Below is a small trained network, with its code and all its weights. Each question gives an input and a class and asks what happens when units are switched off, that is, made to give their printed mean instead of their output.

import numpy as np


def w(rows, s, z=0):
    codes = np.array(rows[::2]) - 128.0
    scale = np.full(codes.shape[1], s)
    scale[-1] = z or s
    return codes * scale


def norm(h):
    return h / np.sqrt((h * h).mean(-1, keepdims=True) + 1e-5)


def f(y):
    return np.maximum(y, 0)


def log_softmax(a):
    a = a - a.max(-1, keepdims=True)
    return a - np.log(np.exp(a).sum(-1, keepdims=True))


def net(x, mask):
    res = np.array(x, float).reshape(1, 6) / 4 @ E
    u = 0
    for l in range(2):
        y = f(norm(res) @ A[l][:, :-1].T + A[l][:, -1])
        res = res + np.where(mask[u : u + 4], y, B[l][:, -1]) @ B[l][:, :-1]
        u += 4
    return log_softmax(norm(res)[-1] @ U[:, :-1].T + U[:, -1])


A, B = {}, {}
E = w([
[142,247,179,100,104,248],'x0',
[125,125,132,125,122,123],'x1',
[175,108,71,104,31,127],'x2',
[198,118,141,147,144,136],'x3',
[184,212,200,109,89,2],'x4',
[126,138,131,138,124,131],'x5',
],0.0043)
A[0] = w([
[255,103,148,177,152,155,101],'L0N0',
[154,78,109,114,73,147,75],'L0N1',
[80,141,207,224,223,147,4],'L0N2',
[59,150,100,71,96,120,174],'L0N3',
],0.0078,0.0031)
B[0] = w([
[38,216,2,172,224,144,226],'L0N0',
[192,116,121,53,195,108,202],'L0N1',
[203,106,125,35,172,164,251],'L0N2',
[67,229,65,132,216,146,249],'L0N3',
],0.0088,0.0029)
A[1] = w([
[116,55,90,142,107,245,4],'L1N0',
[145,82,130,188,139,96,136],'L1N1',
[154,143,74,92,58,147,104],'L1N2',
[148,169,168,174,91,110,176],'L1N3',
],0.012,0.0021)
B[1] = w([
[172,236,214,169,15,2,254],'L1N0',
[45,96,130,62,58,170,186],'L1N1',
[229,62,209,52,204,218,213],'L1N2',
[61,191,194,240,40,116,187],'L1N3',
],0.0079,0.004)
U = w([
[151,192,114,115,168,108,244],'0',
[164,181,110,103,148,104,223],'1',
[169,199,226,204,36,49,17],'2',
[236,90,183,30,211,196,57],'3',
[62,223,2,194,215,162,1],'4',
[115,122,142,112,63,175,224],'5',
],0.0074,0.0049)

Each question gives the input, the list of numbers given to net, and the class t.
The units are the neurons (one row each of A and B). Each row of codes is followed by its name. A weight is (code - 128) times the scale printed after its matrix; where a second scale follows, it is the last column's (A, B and U).
mask holds one flag per neuron, layer by layer. A switched-off neuron (its flag False) gives its mean, the last column of its row in B, instead of its output. The means were averaged over made-up inputs and are rounded, as every weight is.
A unit's drop is (log p(t) with every unit on - log p(t) with that unit switched off) / (log p(t) with every unit on - log p(t) with every unit switched off).
The circuit of an input: a set's keep is (log p(t) with only the set's units on - log p(t) with every unit switched off) / (log p(t) with every unit on - log p(t) with every unit switched off). Starting from all 8 units, units are removed one at a time, each time the one whose removal leaves the highest keep (on an exact tie, the one counted first), for as long as the keep stays at least 0.8.
circuit, biggest first: the units of the circuit, biggest drop first
top k neurons: the k neurons with the biggest drops, biggest first
k most important neurons of layer l: the k neurons of layer l with the biggest drops, biggest first
input [2,2,-1,-3,2,1], class 4: top 4 neurons	[L0N3, L1N0, L1N2, L0N2]
input [0,4,-6,2,5,-3], class 3: circuit, biggest first	[L0N2, L1N0]
input [-7,1,8,-6,-2,-3], class 3: 2 most important neurons of layer 1	[L1N2, L1N0]
input [-7,-2,-5,6,5,-3], class 5: top 3 neurons	[L1N1, L0N3, L0N1]
input [1,0,5,-3,0,4], class 3: top 2 neurons	[L0N0, L1N2]
input [-6,0,4,-5,-6,1], class 2: top 3 neurons	[L1N0, L0N0, L0N2]
input [7,-4,3,8,5,-6], class 4: circuit, biggest first	[L0N0]
input [6,-3,3,7,-2,5], class 4: top 2 neurons	[L0N0, L0N2]
input [-6,4,-2,3,4,-1], class 5: top 3 neurons	[L1N1, L0N3, L1N0]
input [6,5,-8,1,3,-4], class 3: top 2 neurons	[L0N2, L1N0]
input [-6,-6,8,-5,5,5], class 3: 2 most important neurons of layer 1	[L1N2, L1N0]
input [-4,1,-4,8,-2,-5], class 4: top 3 neurons	[L0N0, L1N2, L0N1]
input [-5,4,-7,-6,3,-2], class 3: top 2 neurons	[L0N2, L1N0]
input [-5,-1,0,-6,5,-4], class 4: circuit, biggest first	[L1N0, L0N3]
input [-6,3,0,0,0,3], class 5: circuit, biggest first	[L1N1, L0N3]
input [-6,0,-7,-1,-5,0], class 3: top 3 neurons	[L0N2, L1N3, L0N0]
input [-8,5,8,-7,2,6], class 3: 2 most important neurons of layer 0	[L0N0, L0N1]
input [3,-4,6,-1,1,5], class 3: top neuron	[L1N2]
input [6,3,4,-6,-6,2], class 2: top 2 neurons	[L1N0, L0N0]
input [8,6,8,3,4,1], class 3: 2 most important neurons of layer 1	[L1N2, L1N0]
input [-4,-3,-8,-1,1,-4], class 3: circuit, biggest first	[L0N2]
input [-4,-5,-7,8,1,3], class 4: 2 most important neurons of layer 0	[L0N0, L0N1]
input [-7,0,-4,-5,3,-1], class 5: top 2 neurons	[L1N1, L0N0]
input [-2,4,6,-4,-8,2], class 2: 2 most important neurons of layer 0	[L0N0, L0N2]
input [-3,3,3,5,1,2], class 4: 2 most important neurons of layer 0	[L0N0, L0N2]
